Below are the code and all the weights of a small trained network. Each question names an input and a target symbol and asks about switching units off, where a switched-off unit gives its printed mean instead of its output.

import numpy as np


def w(rows, s, z=0):
    codes = np.array(rows[::2]) - 128.0
    scale = np.full(codes.shape[1], s)
    scale[-1] = z or s
    return codes * scale


def norm(h):
    return h / np.sqrt((h * h).mean(-1, keepdims=True) + 1e-5)


def f(y):
    return y / 2 * (1 + np.tanh(0.7978845608 * (y + 0.044715 * y**3)))


def softmax(a):
    e = np.exp(a - a.max(-1, keepdims=True))
    return e / e.sum(-1, keepdims=True)


def log_softmax(a):
    a = a - a.max(-1, keepdims=True)
    return a - np.log(np.exp(a).sum(-1, keepdims=True))


def net(x, mask):
    ids = ['ΓΘΞδεζλμπτφψ'.index(c) for c in x.split()]
    T = len(ids)
    res = E[ids] + P[:T]
    u = 0
    for l in range(2):
        q, k, v = (norm(res) @ M[l].T for M in (Q, K, V))
        z = softmax(np.where(np.tri(T) > 0, q @ k.T / 4**0.5, -1e9)) @ v
        res = res + np.where(mask[u], z, O[l][:, -1]) @ O[l][:, :-1]
        u += 1
        y = f(norm(res) @ A[l][:, :-1].T + A[l][:, -1])
        res = res + np.where(mask[u : u + 8], y, B[l][:, -1]) @ B[l][:, :-1]
        u += 8
    return log_softmax(norm(res)[-1] @ U[:, :-1].T + U[:, -1])


Q, K, V, O, A, B = {}, {}, {}, {}, {}, {}
E = w([
[79,106,62,92,177,106,71,41],'Γ',
[94,49,30,67,139,90,97,40],'Θ',
[164,156,75,91,223,132,85,42],'Ξ',
[189,128,49,62,217,110,96,25],'δ',
[121,162,75,39,182,93,156,52],'ε',
[252,167,79,88,217,157,62,167],'ζ',
[165,234,109,54,215,146,112,137],'λ',
[174,111,63,120,119,229,41,126],'μ',
[135,87,60,54,75,114,173,219],'π',
[82,246,181,71,140,155,168,193],'τ',
[128,173,145,107,90,206,119,247],'φ',
[52,164,163,134,62,227,158,117],'ψ',
],0.0032)
P = w([
[52,167,41,157,202,101,51,133],'0',
[77,100,119,32,193,136,64,153],'1',
[133,172,111,12,85,114,50,131],'2',
[120,194,4,111,116,147,150,154],'3',
[125,75,117,84,184,203,194,160],'4',
[206,134,178,45,61,167,147,118],'5',
[193,171,92,109,51,171,192,133],'6',
[194,107,133,104,113,214,227,136],'7',
],0.004)
Q[0] = w([
[163,155,155,199,84,6,96,108],'L0H0',
[154,91,125,166,190,101,159,82],'L0H0',
[146,166,123,43,106,149,81,84],'L0H0',
[141,65,236,88,145,113,103,140],'L0H0',
],0.016)
K[0] = w([
[65,90,64,124,248,90,66,110],'L0H0',
[205,156,100,91,158,88,83,97],'L0H0',
[156,145,101,162,140,209,237,156],'L0H0',
[112,194,55,190,113,74,104,122],'L0H0',
],0.014)
V[0] = w([
[237,66,50,105,176,93,156,62],'L0H0',
[215,161,155,134,183,42,149,255],'L0H0',
[230,145,98,147,176,233,36,142],'L0H0',
[121,27,89,178,35,199,84,176],'L0H0',
],0.0096)
O[0] = w([
[171,110,15,129,142,75,75,92,132],'L0H0',
[255,126,171,159,169,60,108,164,164],'L0H0',
[49,66,96,168,102,26,38,150,241],'L0H0',
[147,58,166,58,111,216,56,146,253],'L0H0',
],0.0065,0.0036)
A[0] = w([
[157,77,107,136,46,118,211,198,124],'L0N0',
[151,143,118,115,129,47,239,86,101],'L0N1',
[89,113,121,132,84,142,162,17,106],'L0N2',
[128,103,214,124,116,89,115,150,59],'L0N3',
[146,60,111,71,98,100,227,81,146],'L0N4',
[185,164,197,145,104,106,254,105,2],'L0N5',
[150,134,115,114,196,139,60,104,173],'L0N6',
[135,56,104,146,63,121,209,150,110],'L0N7',
],0.011,0.0021)
B[0] = w([
[124,137,115,4,119,77,140,123,177],'L0N0',
[152,222,92,137,118,172,162,125,146],'L0N1',
[93,96,68,158,156,160,186,181,157],'L0N2',
[101,110,76,166,187,118,187,176,174],'L0N3',
[191,124,110,84,79,128,115,81,175],'L0N4',
[36,123,85,83,201,130,59,37,130],'L0N5',
[173,135,153,165,159,203,110,142,255],'L0N6',
[181,128,155,71,125,145,150,127,139],'L0N7',
],0.012,0.0062)
Q[1] = w([
[114,150,112,207,99,222,131,174],'L1H0',
[249,134,101,179,129,172,55,130],'L1H0',
[126,120,32,109,185,130,178,232],'L1H0',
[121,180,86,180,172,111,169,68],'L1H0',
],0.018)
K[1] = w([
[101,148,114,234,68,143,150,78],'L1H0',
[252,146,77,179,119,202,108,82],'L1H0',
[133,98,144,203,253,132,224,172],'L1H0',
[106,215,53,113,151,62,148,89],'L1H0',
],0.017)
V[1] = w([
[114,111,153,195,154,140,159,115],'L1H0',
[102,97,158,254,147,174,143,109],'L1H0',
[146,125,125,88,149,68,115,136],'L1H0',
[180,116,62,19,73,92,155,142],'L1H0',
],0.0064)
O[1] = w([
[99,106,139,46,91,41,153,83,114],'L1H0',
[124,115,106,2,94,62,169,119,241],'L1H0',
[108,110,158,225,177,104,145,40,10],'L1H0',
[81,84,146,245,177,178,113,211,42],'L1H0',
],0.0029,0.0011)
A[1] = w([
[176,141,255,255,130,251,75,103,57],'L1N0',
[218,206,164,173,91,9,167,147,116],'L1N1',
[75,192,181,234,231,227,73,205,142],'L1N2',
[121,77,187,125,212,45,222,174,16],'L1N3',
[36,85,171,102,71,132,33,64,3],'L1N4',
[37,145,102,182,118,127,191,115,101],'L1N5',
[179,172,187,106,92,161,122,121,173],'L1N6',
[36,125,222,75,54,200,197,90,54],'L1N7',
],0.0096,0.003)
B[1] = w([
[175,129,115,120,198,214,56,211,254],'L1N0',
[113,33,176,152,91,219,161,210,137],'L1N1',
[143,210,252,178,138,60,80,109,216],'L1N2',
[66,131,44,91,196,121,176,198,173],'L1N3',
[45,214,129,128,82,225,127,165,137],'L1N4',
[199,118,194,144,159,175,98,150,169],'L1N5',
[170,104,88,103,142,188,104,127,215],'L1N6',
[118,46,132,237,215,159,144,42,162],'L1N7',
],0.011,0.0078)
U = w([
[66,171,133,226,204,165,95,166,254],'Γ',
[134,51,34,37,103,178,169,107,203],'Θ',
[124,124,98,160,118,80,114,99,49],'Ξ',
[149,128,40,179,140,43,110,61,52],'δ',
[176,243,88,180,73,140,242,102,73],'ε',
[130,49,156,174,71,18,84,110,93],'ζ',
[146,113,220,178,27,101,197,178,92],'λ',
[24,158,146,104,16,156,74,148,78],'μ',
[237,140,205,41,119,156,63,137,122],'π',
[88,214,161,57,163,72,125,1,94],'τ',
[78,118,148,73,189,58,207,227,83],'φ',
[88,38,221,160,139,166,189,31,93],'ψ',
],0.0056,0.0075)

Each question gives the input, a string of symbols that net reads in full, and the target symbol t.
The units are the heads (4 rows each of Q, K, V and O) and the neurons (one row each of A and B). Each row of codes is followed by its name. A weight is (code - 128) times the scale printed after its matrix; where a second scale follows, it is the last column's (O, A, B and U).
mask holds one flag per unit, layer by layer, with each layer's heads first. A switched-off unit (its flag False) gives its mean, the last column of its rows in O or B, instead of its output. The means were averaged over made-up inputs and are rounded, as every weight is.
A unit's drop is (log p(t) with every unit on - log p(t) with that unit switched off) / (log p(t) with every unit on - log p(t) with every unit switched off).
The circuit of an input: a set's keep is (log p(t) with only the set's units on - log p(t) with every unit switched off) / (log p(t) with every unit on - log p(t) with every unit switched off). Starting from the 12 units with the biggest drops (on a tie, the unit counted first), units are removed one at a time, each time the one whose removal leaves the highest keep (on an exact tie, the one counted first), for as long as the keep stays at least 0.8.
units of the circuit, in order: the units of the circuit, biggest drop first
unit that matters most: the unit with the biggest drop
k most important neurons: the k neurons with the biggest drops, biggest first
k most important neurons of layer l: the k neurons of layer l with the biggest drops, biggest first
drop of u: that unit's drop, to one decimal
input π ε Θ π φ ψ π Γ, target ψ: unit that matters most : L0H0
input φ ζ Θ δ ε, target ε: units of the circuit, in order : [L0H0 L0N1 L1N0]
input ψ Θ δ, target ψ: units of the circuit, in order : [L0H0 L1N7]
input φ ζ π φ π ζ δ Θ, target ζ: units of the circuit, in order : [L0H0 L1N0]
input π ζ π δ ε μ ζ ε, target μ: 2 most important neurons of layer 1 : [L1N4 L1N0]
input φ Ξ Γ, target φ: units of the circuit, in order : [L0H0 L0N3 L1H0 L1N0]
input π π ε π Γ ε Θ, target ε: units of the circuit, in order : [L0H0 L0N1]
input π μ μ λ μ δ δ, target μ: units of the circuit, in order : [L0H0 L1N4 L1N0]
input φ Θ λ, target φ: 2 most important neurons of layer 0 : [L0N3 L0N6]
input ζ δ μ Θ π π φ Ξ, target φ: 2 most important neurons : [L0N3 L1N3]
input π Θ μ ε Γ, target μ: 2 most important neurons : [L1N4 L1N0]
input φ Θ φ φ Θ ζ π τ, target τ: 2 most important neurons of layer 0 : [L0N5 L0N1]
input τ π ε, target τ: 2 most important neurons of layer 0 : [L0N5 L0N1]
input π δ ε Θ π π ψ λ, target ψ: 2 most important neurons of layer 0 : [L0N6 L0N2]
input Θ λ φ Θ Θ Θ, target Θ: 3 most important neurons : [L0N2 L0N4 L1N2]
input ψ Γ μ, target ψ: 2 most important neurons : [L1N7 L1N0]
input π π π τ Θ Θ, target τ: most important neuron of layer 0 : [L0N5]
input π ψ λ, target ψ: 2 most important neurons : [L1N7 L1N0]
input λ μ π Θ Θ φ π λ, target φ: drop of L0N5 : 0.0
input π μ π Θ τ Ξ Γ, target τ: drop of L1N0 : 0.1
input π φ τ, target φ: drop of L1N3 : 0.2
input μ ε Ξ, target μ: most important neuron of layer 1 : [L1N4]
